Below is a small trained network, with its code and all its weights. Each question gives an input and a target symbol and asks what happens when units are switched off, that is, made to give their printed mean instead of their output.

import numpy as np


def w(rows, s, z=0):
    codes = np.array(rows[::2]) - 128.0
    scale = np.full(codes.shape[1], s)
    scale[-1] = z or s
    return codes * scale


def norm(h):
    return h / np.sqrt((h * h).mean(-1, keepdims=True) + 1e-5)


def f(y):
    return np.maximum(y, 0)


def softmax(a):
    e = np.exp(a - a.max(-1, keepdims=True))
    return e / e.sum(-1, keepdims=True)


def log_softmax(a):
    a = a - a.max(-1, keepdims=True)
    return a - np.log(np.exp(a).sum(-1, keepdims=True))


def net(x, mask):
    ids = ['αγδεζηλμξπστφψω'.index(c) for c in x.split()]
    T = len(ids)
    res = E[ids] + P[:T]
    u = 0
    for l in range(2):
        r = norm(res)
        for j in range(2):
            rows = slice(3 * j, 3 * j + 3)
            q, k, v = (r @ M[l][rows].T for M in (Q, K, V))
            z = softmax(np.where(np.tri(T) > 0, q @ k.T / 3**0.5, -1e9)) @ v
            o = O[l][rows]
            res = res + np.where(mask[u + j], z, o[:, -1]) @ o[:, :-1]
        u += 2
        y = f(norm(res) @ A[l][:, :-1].T + A[l][:, -1])
        res = res + np.where(mask[u : u + 4], y, B[l][:, -1]) @ B[l][:, :-1]
        u += 4
    return log_softmax(norm(res)[-1] @ U[:, :-1].T + U[:, -1])


Q, K, V, O, A, B = {}, {}, {}, {}, {}, {}
E = w([
[101,183,83,136],'α',
[106,191,69,140],'γ',
[130,160,96,136],'δ',
[110,166,99,146],'ε',
[131,161,102,127],'ζ',
[99,102,68,71],'η',
[73,142,195,130],'λ',
[253,104,93,94],'μ',
[135,115,87,210],'ξ',
[131,159,100,127],'π',
[133,138,172,237],'σ',
[155,101,45,155],'τ',
[70,120,139,59],'φ',
[128,161,108,136],'ψ',
[112,164,88,143],'ω',
],0.026)
P = w([
[154,247,48,73],'0',
[130,215,50,94],'1',
[113,196,57,105],'2',
[102,179,62,113],'3',
[97,166,67,116],'4',
[91,152,74,122],'5',
[84,136,85,129],'6',
[83,118,91,133],'7',
[97,103,94,129],'8',
[84,86,102,137],'9',
[86,71,112,142],'10',
[100,69,110,151],'11',
],0.011)
Q[0] = w([
[171,113,252,133],'0.h0',
[114,135,167,106],'0.h0',
[181,53,194,137],'0.h0',
[134,160,142,162],'0.h1',
[44,176,104,101],'0.h1',
[181,97,106,122],'0.h1',
],0.024)
K[0] = w([
[119,254,106,127],'0.h0',
[98,175,109,118],'0.h0',
[157,190,106,116],'0.h0',
[135,107,149,154],'0.h1',
[55,123,108,129],'0.h1',
[159,124,112,129],'0.h1',
],0.031)
V[0] = w([
[187,154,145,252],'0.h0',
[66,32,23,135],'0.h0',
[88,150,221,161],'0.h0',
[91,77,65,174],'0.h1',
[143,180,72,120],'0.h1',
[147,194,174,82],'0.h1',
],0.011)
O[0] = w([
[245,192,151,226,126],'0.h0',
[124,127,36,109,221],'0.h0',
[103,138,219,150,5],'0.h0',
[85,183,124,92,165],'0.h1',
[2,94,80,133,254],'0.h1',
[120,60,122,116,151],'0.h1',
],0.0088,0.0048)
A[0] = w([
[195,134,80,172,145],'0.n0',
[139,196,146,99,118],'0.n1',
[62,146,251,119,1],'0.n2',
[89,134,191,181,211],'0.n3',
],0.016,0.0049)
B[0] = w([
[31,152,113,179,253],'0.n0',
[131,104,58,198,147],'0.n1',
[77,248,225,38,191],'0.n2',
[216,168,66,186,234],'0.n3',
],0.013,0.0072)
Q[1] = w([
[180,108,124,207],'1.h0',
[35,205,47,153],'1.h0',
[66,207,64,161],'1.h0',
[24,220,8,159],'1.h1',
[115,168,129,251],'1.h1',
[106,203,99,219],'1.h1',
],0.017)
K[1] = w([
[137,121,101,118],'1.h0',
[75,201,182,82],'1.h0',
[70,199,169,85],'1.h0',
[116,7,112,165],'1.h1',
[145,110,114,215],'1.h1',
[139,55,111,211],'1.h1',
],0.021)
V[1] = w([
[58,10,36,195],'1.h0',
[198,83,105,126],'1.h0',
[178,41,51,154],'1.h0',
[223,131,80,147],'1.h1',
[43,144,166,192],'1.h1',
[26,204,180,74],'1.h1',
],0.011)
O[1] = w([
[228,46,204,163,64],'1.h0',
[130,97,64,132,22],'1.h0',
[201,53,121,169,1],'1.h0',
[254,180,113,100,157],'1.h1',
[31,102,219,253,162],'1.h1',
[3,77,179,118,109],'1.h1',
],0.0094,0.008)
A[1] = w([
[214,185,177,109,255],'1.n0',
[63,235,190,50,234],'1.n1',
[81,10,197,86,120],'1.n2',
[71,108,136,103,200],'1.n3',
],0.014,0.0071)
B[1] = w([
[170,199,178,9,186],'1.n0',
[126,242,139,98,251],'1.n1',
[213,127,143,147,153],'1.n2',
[182,102,180,104,190],'1.n3',
],0.015,0.013)
U = w([
[85,176,149,87,201],'α',
[89,162,116,116,205],'γ',
[122,60,138,150,245],'δ',
[88,113,244,176,90],'ε',
[171,82,154,119,253],'ζ',
[115,54,71,31,99],'η',
[144,171,209,68,12],'λ',
[232,146,85,41,21],'μ',
[92,130,111,248,46],'ξ',
[175,80,141,112,222],'π',
[214,181,166,191,84],'σ',
[153,107,5,143,51],'τ',
[98,75,219,30,111],'φ',
[160,85,185,142,233],'ψ',
[61,64,130,141,148],'ω',
],0.023,0.0064)

Each question gives the input, a string of symbols that net reads in full, and the target symbol t.
The units are the heads (3 rows each of Q, K, V and O) and the neurons (one row each of A and B). Each row of codes is followed by its name. A weight is (code - 128) times the scale printed after its matrix; where a second scale follows, it is the last column's (O, A, B and U).
mask holds one flag per unit, layer by layer, with each layer's heads first. A switched-off unit (its flag False) gives its mean, the last column of its rows in O or B, instead of its output. The means were averaged over made-up inputs and are rounded, as every weight is.
A unit's drop is (log p(t) with every unit on - log p(t) with that unit switched off) / (log p(t) with every unit on - log p(t) with every unit switched off).
top k neurons: the k neurons with the biggest drops, biggest first
top k neurons in layer l: the k neurons of layer l with the biggest drops, biggest first
heads that matter: for each layer, one digit per head in row order, 1 if its drop is at least 0.15 and else 0, layers parted by /
input ξ π ψ, target ξ: top 3 neurons in layer 0 -> [0.n0; 0.n2; 0.n3]
input σ τ ω ζ, target τ: heads that matter -> 10 / 10
input ε τ ξ π γ ε, target ξ: top 3 neurons -> [0.n2; 0.n0; 0.n3]
input ζ ξ ε ε ζ ε ζ, target ξ: top 2 neurons -> [0.n0; 0.n2]
input μ σ ψ γ ε ε ε ε, target σ: heads that matter -> 10 / 10
input φ ε τ φ ω ε δ, target φ: heads that matter -> 10 / 11
input α μ ε α ψ ψ μ μ π, target μ: heads that matter -> 00 / 11
input γ ω τ δ, target τ: top 2 neurons in layer 1 -> [1.n1; 1.n0]
input σ α ζ ε ζ, target σ: heads that matter -> 10 / 00
input δ ω α γ σ, target σ: heads that matter -> 00 / 10
input ω α δ π ε δ, target δ: top 3 neurons in layer 0 -> [0.n2; 0.n3; 0.n0]
input ψ ξ α μ γ ε α ζ ω, target μ: heads that matter -> 01 / 11
input μ π γ γ δ γ ε γ, target μ: top neuron in layer 0 -> [0.n2]
input ξ μ π ζ ζ ξ α γ, target ξ: top 3 neurons in layer 0 -> [0.n0; 0.n2; 0.n3]
input σ η σ α, target σ: top neuron in layer 0 -> [0.n3]
input ξ μ δ ε σ ψ ε ε ψ ζ ψ, target σ: heads that matter -> 10 / 00
input ε ω σ α δ, target σ: heads that matter -> 10 / 00
input γ ω φ ζ σ η γ, target η: heads that matter -> 10 / 10
input σ ε σ τ ζ ψ ω, target τ: top 2 neurons -> [0.n2; 1.n1]
input ε α ψ ψ ψ σ η ζ ε, target η: top 2 neurons -> [0.n2; 0.n0]
input ε σ ψ μ π φ τ, target τ: heads that matter -> 10 / 00
input μ η ω π ε α, target η: top neuron in layer 0 -> [0.n2]
input γ λ ε ψ ε σ σ μ, target α: top 2 neurons in layer 0 -> [0.n0; 0.n2]
input μ ξ ξ ε ω α γ, target ξ: heads that matter -> 10 / 10
input δ φ ω, target φ: top 2 neurons in layer 1 -> [1.n3; 1.n2]
